Below are the code and all the weights of a small trained network. Each question names an input and a target symbol and asks about switching units off, where a switched-off unit gives its printed mean instead of its output.

import numpy as np


def w(rows, s, z=0):
    codes = np.array(rows[::2]) - 128.0
    scale = np.full(codes.shape[1], s)
    scale[-1] = z or s
    return codes * scale


def f(y):
    return y / 2 * (1 + np.tanh(0.7978845608 * (y + 0.044715 * y**3)))


def softmax(a):
    e = np.exp(a - a.max(-1, keepdims=True))
    return e / e.sum(-1, keepdims=True)


def log_softmax(a):
    a = a - a.max(-1, keepdims=True)
    return a - np.log(np.exp(a).sum(-1, keepdims=True))


def net(x, mask):
    ids = ['αβεζημψ'.index(c) for c in x.split()]
    T = len(ids)
    res = E[ids] + P[:T]
    q, k, v = (res @ M[0].T for M in (Q, K, V))
    z = softmax(np.where(np.tri(T) > 0, q @ k.T / 4**0.5, -1e9)) @ v
    res = res + np.where(mask[0], z, O[0][:, -1]) @ O[0][:, :-1]
    y = f(res @ A[0][:, :-1].T + A[0][:, -1])
    res = res + np.where(mask[1:13], y, B[0][:, -1]) @ B[0][:, :-1]
    return log_softmax(res[-1] @ U[:, :-1].T + U[:, -1])


Q, K, V, O, A, B = {}, {}, {}, {}, {}, {}
E = w([
[184,118,122],'α',
[162,152,111],'β',
[146,156,109],'ε',
[122,152,112],'ζ',
[173,129,134],'η',
[174,124,140],'μ',
[100,5,89],'ψ',
],0.017)
P = w([
[109,2,120],'0',
[247,135,61],'1',
[53,102,201],'2',
[152,178,50],'3',
[43,104,198],'4',
[99,197,48],'5',
[54,99,197],'6',
[73,204,57],'7',
],0.0096)
Q[0] = w([
[183,154,88],'h1',
[212,203,2],'h1',
[129,92,135],'h1',
[178,36,159],'h1',
],0.0064)
K[0] = w([
[174,108,162],'h1',
[218,97,189],'h1',
[113,160,76],'h1',
[95,65,2],'h1',
],0.0069)
V[0] = w([
[157,36,117],'h1',
[255,130,240],'h1',
[52,61,131],'h1',
[201,197,131],'h1',
],0.0069)
O[0] = w([
[159,200,109,253],'h1',
[253,61,201,77],'h1',
[64,164,217,203],'h1',
[169,105,83,47],'h1',
],0.0054,0.006)
A[0] = w([
[124,129,110,152],'n1',
[99,191,149,197],'n2',
[136,54,133,166],'n3',
[188,177,157,197],'n4',
[73,142,217,101],'n5',
[143,211,152,130],'n6',
[57,114,139,191],'n7',
[114,4,102,53],'n8',
[119,113,123,64],'n9',
[69,116,166,174],'n10',
[166,94,166,239],'n11',
[180,122,45,255],'n12',
],0.015,0.0068)
B[0] = w([
[116,132,119,149],'n1',
[160,87,128,181],'n2',
[148,254,119,187],'n3',
[136,94,160,184],'n4',
[205,168,174,183],'n5',
[232,137,125,158],'n6',
[121,33,98,254],'n7',
[231,191,160,219],'n8',
[166,133,132,119],'n9',
[117,30,153,222],'n10',
[46,158,180,175],'n11',
[127,188,75,254],'n12',
],0.0094,0.0087)
U = w([
[221,158,142,1],'α',
[98,134,95,197],'β',
[60,105,92,148],'ε',
[4,78,116,195],'ζ',
[73,132,184,118],'η',
[65,138,202,147],'μ',
[183,74,207,113],'ψ',
],0.012,0.0043)

Each question gives the input, a string of symbols that net reads in full, and the target symbol t.
The units are the heads (4 rows each of Q, K, V and O) and the neurons (one row each of A and B). Each row of codes is followed by its name. A weight is (code - 128) times the scale printed after its matrix; where a second scale follows, it is the last column's (O, A, B and U).
mask holds one flag per unit, heads first, then neurons. A switched-off unit (its flag False) gives its mean, the last column of its rows in O or B, instead of its output. The means were averaged over made-up inputs and are rounded, as every weight is.
A unit's drop is (log p(t) with every unit on - log p(t) with that unit switched off) / (log p(t) with every unit on - log p(t) with every unit switched off).
The circuit of an input: a set's keep is (log p(t) with only the set's units on - log p(t) with every unit switched off) / (log p(t) with every unit on - log p(t) with every unit switched off). Starting from the 12 units with the biggest drops (on a tie, the unit counted first), units are removed one at a time, each time the one whose removal leaves the highest keep (on an exact tie, the one counted first), for as long as the keep stays at least 0.8.
units of the circuit, in order: the units of the circuit, biggest drop first
top k neurons: the k neurons with the biggest drops, biggest first
drop of u: that unit's drop, to one decimal
input ψ ψ ψ ψ, target ζ: units of the circuit, in order => [h1, n5, n6]
input ζ ζ ψ μ ε, target ψ: units of the circuit, in order => [n12, n2]
input ζ β ζ ψ, target α: units of the circuit, in order => [n8]
input β α ψ α, target β: units of the circuit, in order => [n8, n12]
input ζ ζ β α ζ, target ζ: top 3 neurons => [n8, n3, n6]
input ψ ψ ε ζ η ψ ε, target ψ: top 3 neurons => [n12, n5, n2]
input ε ψ α η ζ ζ ζ, target ζ: top 2 neurons => [n8, n3]
input ζ ζ ψ, target ψ: top 2 neurons => [n8, n10]
input ψ μ μ ψ β, target ψ: drop of n12 => 0.3
input α α μ, target μ: drop of n2 => 0.1
input ζ ζ ψ ψ ζ, target ψ: drop of n5 => 0.5
input α ψ ψ ψ ψ μ ζ, target ψ: drop of n2 => 0.1
